Here is a tiny trained network, its code and every weight. The questions are about switching its units off for an input and a class, where a switched-off unit gives its printed mean instead of its output.

import numpy as np


def w(rows, s, z=0):
    codes = np.array(rows[::2]) - 128.0
    scale = np.full(codes.shape[1], s)
    scale[-1] = z or s
    return codes * scale


def norm(h):
    return h / np.sqrt((h * h).mean(-1, keepdims=True) + 1e-5)


def f(y):
    return y / 2 * (1 + np.tanh(0.7978845608 * (y + 0.044715 * y**3)))


def log_softmax(a):
    a = a - a.max(-1, keepdims=True)
    return a - np.log(np.exp(a).sum(-1, keepdims=True))


def net(x, mask):
    res = np.array(x, float).reshape(1, 2) / 4 @ E
    u = 0
    for l in range(3):
        y = f(norm(res) @ A[l][:, :-1].T + A[l][:, -1])
        res = res + np.where(mask[u : u + 12], y, B[l][:, -1]) @ B[l][:, :-1]
        u += 12
    return log_softmax(norm(res)[-1] @ U[:, :-1].T + U[:, -1])


A, B = {}, {}
E = w([
[103,209,183,162],'x0',
[135,168,150,2],'x1',
],0.0026)
A[0] = w([
[146,128,94,146,6],'L0N1',
[110,118,172,87,94],'L0N2',
[140,125,137,130,129],'L0N3',
[131,129,117,141,82],'L0N4',
[64,222,205,165,155],'L0N5',
[112,147,100,107,169],'L0N6',
[167,124,130,173,126],'L0N7',
[148,89,143,255,65],'L0N8',
[139,19,77,83,119],'L0N9',
[109,155,165,20,207],'L0N10',
[125,180,142,113,116],'L0N11',
[17,116,94,111,122],'L0N12',
],0.0033,0.0022)
B[0] = w([
[54,128,240,71,76],'L0N1',
[60,113,111,165,124],'L0N2',
[123,128,127,128,128],'L0N3',
[101,122,156,104,104],'L0N4',
[239,88,90,122,220],'L0N5',
[162,135,94,150,157],'L0N6',
[75,146,94,105,130],'L0N7',
[58,137,47,101,155],'L0N8',
[250,171,143,167,173],'L0N9',
[94,117,33,225,254],'L0N10',
[131,64,123,148,140],'L0N11',
[191,133,142,127,125],'L0N12',
],0.0022,0.002)
A[1] = w([
[118,134,107,126,108],'L1N1',
[151,129,142,132,85],'L1N2',
[168,143,124,143,124],'L1N3',
[116,122,158,113,7],'L1N4',
[100,157,159,15,101],'L1N5',
[134,150,87,141,129],'L1N6',
[118,123,124,123,121],'L1N7',
[94,196,215,155,93],'L1N8',
[93,173,193,146,25],'L1N9',
[177,141,144,139,130],'L1N10',
[117,197,254,170,48],'L1N11',
[148,153,150,50,143],'L1N12',
],0.0052,0.0017)
B[1] = w([
[134,131,129,123,132],'L1N1',
[109,110,114,135,99],'L1N2',
[107,148,121,144,201],'L1N3',
[138,60,113,146,1],'L1N4',
[62,91,200,201,234],'L1N5',
[127,164,128,113,227],'L1N6',
[131,122,126,123,112],'L1N7',
[217,96,91,120,206],'L1N8',
[169,78,66,129,88],'L1N9',
[115,144,116,170,185],'L1N10',
[253,85,127,112,232],'L1N11',
[103,107,175,211,237],'L1N12',
],0.0037,0.00092)
A[2] = w([
[158,185,132,170,170],'L2N1',
[146,109,97,207,97],'L2N2',
[112,115,232,89,173],'L2N3',
[66,90,112,113,87],'L2N4',
[102,97,162,219,109],'L2N5',
[130,108,131,164,113],'L2N6',
[116,123,205,68,106],'L2N7',
[106,2,136,169,1],'L2N8',
[189,147,158,31,142],'L2N9',
[123,131,128,140,90],'L2N10',
[113,101,134,162,85],'L2N11',
[230,23,98,66,121],'L2N12',
],0.0053,0.0021)
B[2] = w([
[86,93,70,90,225],'L2N1',
[48,136,226,154,198],'L2N2',
[69,145,3,246,159],'L2N3',
[164,201,177,173,120],'L2N4',
[52,65,73,176,167],'L2N5',
[103,123,141,147,136],'L2N6',
[46,51,112,205,122],'L2N7',
[115,225,177,111,111],'L2N8',
[68,105,119,206,168],'L2N9',
[131,71,119,112,114],'L2N10',
[108,144,173,145,116],'L2N11',
[233,184,158,217,249],'L2N12',
],0.0028,0.002)
U = w([
[7,109,102,204,199],'0',
[236,141,121,170,185],'1',
[95,169,65,23,186],'2',
[109,114,161,90,44],'3',
[110,87,182,78,3],'4',
[107,123,187,94,45],'5',
[111,104,161,92,22],'6',
],0.015,0.0072)

Each question gives the input, the list of numbers given to net, and the class t.
The units are the neurons (one row each of A and B). Each row of codes is followed by its name. A weight is (code - 128) times the scale printed after its matrix; where a second scale follows, it is the last column's (A, B and U).
mask holds one flag per neuron, layer by layer. A switched-off neuron (its flag False) gives its mean, the last column of its row in B, instead of its output. The means were averaged over made-up inputs and are rounded, as every weight is.
A unit's drop is (log p(t) with every unit on - log p(t) with that unit switched off) / (log p(t) with every unit on - log p(t) with every unit switched off).
The circuit of an input: a set's keep is (log p(t) with only the set's units on - log p(t) with every unit switched off) / (log p(t) with every unit on - log p(t) with every unit switched off). Starting from the 12 units with the biggest drops (on a tie, the unit counted first), units are removed one at a time, each time the one whose removal leaves the highest keep (on an exact tie, the one counted first), for as long as the keep stays at least 0.8.
circuit, biggest first: the units of the circuit, biggest drop first
unit that matters most: the unit with the biggest drop
k most important neurons: the k neurons with the biggest drops, biggest first
top k neurons in layer l: the k neurons of layer l with the biggest drops, biggest first
drop when u is switched off: that unit's drop, to one decimal
input [-7,5], class 1: circuit, biggest first -> (L2N12)
input [7,-5], class 1: circuit, biggest first -> (L1N11, L0N10)
input [7,7], class 0: circuit, biggest first -> (L1N5, L2N3)
input [8,7], class 1: 2 most important neurons -> (L1N11, L1N8)
input [-2,2], class 2: 2 most important neurons -> (L0N10, L1N11)
input [-3,4], class 0: top 2 neurons in layer 0 -> (L0N5, L0N8)
input [-2,4], class 0: 2 most important neurons -> (L0N5, L1N5)
input [-1,-3], class 2: top 2 neurons in layer 0 -> (L0N8, L0N10)
input [-6,5], class 1: 2 most important neurons -> (L0N10, L2N12)
input [2,0], class 2: 2 most important neurons -> (L0N5, L1N5)
input [-3,-3], class 2: top 4 neurons in layer 2 -> (L2N12, L2N9, L2N3, L2N7)
input [-3,2], class 2: top 2 neurons in layer 1 -> (L1N11, L1N8)
input [-1,-1], class 2: drop when L1N5 is switched off -> 0.1
input [-2,1], class 2: drop when L1N11 is switched off -> 0.1
input [-3,-2], class 2: unit that matters most -> L1N11
input [0,2], class 2: drop when L0N10 is switched off -> 1.4
input [5,6], class 0: drop when L1N5 is switched off -> 0.5
